Here is a tiny trained network, its code and every weight. The questions are about switching its units off for an input and a class, where a switched-off unit gives its printed mean instead of its output.

import numpy as np


def w(rows, s, z=0):
    codes = np.array(rows[::2]) - 128.0
    scale = np.full(codes.shape[1], s)
    scale[-1] = z or s
    return codes * scale


def norm(h):
    return h / np.sqrt((h * h).mean(-1, keepdims=True) + 1e-5)


def f(y):
    return np.maximum(y, 0)


def log_softmax(a):
    a = a - a.max(-1, keepdims=True)
    return a - np.log(np.exp(a).sum(-1, keepdims=True))


def net(x, mask):
    res = np.array(x, float).reshape(1, 4) / 4 @ E
    u = 0
    for l in range(4):
        y = f(norm(res) @ A[l][:, :-1].T + A[l][:, -1])
        res = res + np.where(mask[u : u + 5], y, B[l][:, -1]) @ B[l][:, :-1]
        u += 5
    return log_softmax(norm(res)[-1] @ U[:, :-1].T + U[:, -1])


A, B = {}, {}
E = w([
[174,47,53,172,130,103],'x0',
[189,149,193,208,220,188],'x1',
[141,67,79,1,169,57],'x2',
[152,137,138,188,190,47],'x3',
],0.011)
A[0] = w([
[85,147,121,108,73,177,80],'L0N0',
[136,137,96,98,94,160,85],'L0N1',
[157,139,90,186,81,132,2],'L0N2',
[63,249,155,131,90,113,17],'L0N3',
[178,108,127,179,45,108,30],'L0N4',
],0.014,0.0096)
B[0] = w([
[93,120,121,115,26,132,252],'L0N0',
[60,80,129,98,96,148,201],'L0N1',
[112,196,72,158,181,74,154],'L0N2',
[73,81,246,157,167,73,237],'L0N3',
[65,201,95,121,172,119,174],'L0N4',
],0.014,0.0038)
A[1] = w([
[115,90,143,115,2,68,63],'L1N0',
[206,79,151,255,89,197,1],'L1N1',
[247,228,143,137,252,113,103],'L1N2',
[154,42,72,56,158,30,27],'L1N3',
[169,58,75,49,151,11,32],'L1N4',
],0.0099,0.0067)
B[1] = w([
[214,115,108,91,107,173,218],'L1N0',
[183,47,81,246,220,194,172],'L1N1',
[105,174,92,54,100,213,237],'L1N2',
[245,126,183,121,176,2,247],'L1N3',
[202,66,120,111,173,57,254],'L1N4',
],0.0099,0.0067)
A[2] = w([
[116,117,72,121,159,68,169],'L2N0',
[142,89,166,104,99,8,73],'L2N1',
[138,139,104,189,121,169,75],'L2N2',
[145,134,65,193,65,83,45],'L2N3',
[188,111,100,104,129,84,3],'L2N4',
],0.014,0.0051)
B[2] = w([
[201,156,118,115,75,2,218],'L2N0',
[226,97,192,190,179,158,254],'L2N1',
[125,64,97,192,186,128,167],'L2N2',
[21,96,105,75,163,33,155],'L2N3',
[217,108,191,143,190,119,204],'L2N4',
],0.0083,0.0088)
A[3] = w([
[98,71,91,25,3,96,87],'L3N0',
[112,78,58,251,150,74,165],'L3N1',
[127,119,70,183,173,177,45],'L3N2',
[120,152,136,96,147,141,63],'L3N3',
[175,124,57,100,122,37,2],'L3N4',
],0.0081,0.0048)
B[3] = w([
[224,22,86,168,46,191,254],'L3N0',
[12,164,3,61,145,112,246],'L3N1',
[163,112,46,229,82,155,172],'L3N2',
[131,174,134,119,123,112,134],'L3N3',
[214,184,94,184,118,43,212],'L3N4',
],0.0066,0.0047)
U = w([
[116,61,120,77,29,164,174],'0',
[149,120,81,186,192,188,88],'1',
[214,103,136,92,163,62,218],'2',
[69,156,61,135,131,62,152],'3',
[89,137,250,162,140,105,117],'4',
[130,196,134,33,171,166,1],'5',
],0.025,0.0048)

Each question gives the input, the list of numbers given to net, and the class t.
The units are the neurons (one row each of A and B). Each row of codes is followed by its name. A weight is (code - 128) times the scale printed after its matrix; where a second scale follows, it is the last column's (A, B and U).
mask holds one flag per neuron, layer by layer. A switched-off neuron (its flag False) gives its mean, the last column of its row in B, instead of its output. The means were averaged over made-up inputs and are rounded, as every weight is.
A unit's drop is (log p(t) with every unit on - log p(t) with that unit switched off) / (log p(t) with every unit on - log p(t) with every unit switched off).
The circuit of an input: a set's keep is (log p(t) with only the set's units on - log p(t) with every unit switched off) / (log p(t) with every unit on - log p(t) with every unit switched off). Starting from the 12 units with the biggest drops (on a tie, the unit counted first), units are removed one at a time, each time the one whose removal leaves the highest keep (on an exact tie, the one counted first), for as long as the keep stays at least 0.8.
units of the circuit, in order: the units of the circuit, biggest drop first
most important unit: the unit with the biggest drop
k most important neurons: the k neurons with the biggest drops, biggest first
top k neurons in layer l: the k neurons of layer l with the biggest drops, biggest first
drop when u is switched off: that unit's drop, to one decimal
input [-2,4,3,3], class 5: most important unit -> L1N2
input [-7,7,1,-8], class 4: units of the circuit, in order -> [L1N2, L1N0, L3N0]
input [3,1,0,0], class 3: units of the circuit, in order -> [L2N1, L1N3, L1N4, L0N4]
input [4,-1,-5,-4], class 3: 2 most important neurons -> [L0N2, L0N4]
input [4,3,-3,-8], class 0: 3 most important neurons -> [L0N0, L0N1, L2N1]
input [5,0,-1,3], class 3: 2 most important neurons -> [L0N4, L1N3]
input [0,-4,4,-5], class 0: 4 most important neurons -> [L0N1, L0N0, L3N0, L0N3]
input [-2,-6,-3,0], class 0: 3 most important neurons -> [L0N0, L1N3, L1N0]
input [2,4,-3,-8], class 1: 2 most important neurons -> [L1N1, L2N2]
input [-4,2,-6,-8], class 0: 2 most important neurons -> [L0N0, L2N1]
input [8,1,-7,-4], class 3: 2 most important neurons -> [L0N2, L0N4]
input [-3,7,6,8], class 5: top 2 neurons in layer 1 -> [L1N2, L1N3]
input [-6,-4,1,-1], class 0: 3 most important neurons -> [L0N0, L1N3, L1N0]
input [-2,-4,-6,0], class 4: units of the circuit, in order -> [L0N3]
input [4,1,-7,-6], class 3: top 2 neurons in layer 2 -> [L2N3, L2N1]
input [-4,8,-1,-1], class 1: drop when L1N1 is switched off -> 0.2
input [-3,5,3,5], class 5: drop when L1N2 is switched off -> 0.2
input [0,-7,-5,3], class 4: drop when L0N3 is switched off -> 1.4
input [-3,0,1,-5], class 0: drop when L3N2 is switched off -> 0.0
input [-5,3,7,-6], class 0: most important unit -> L1N3
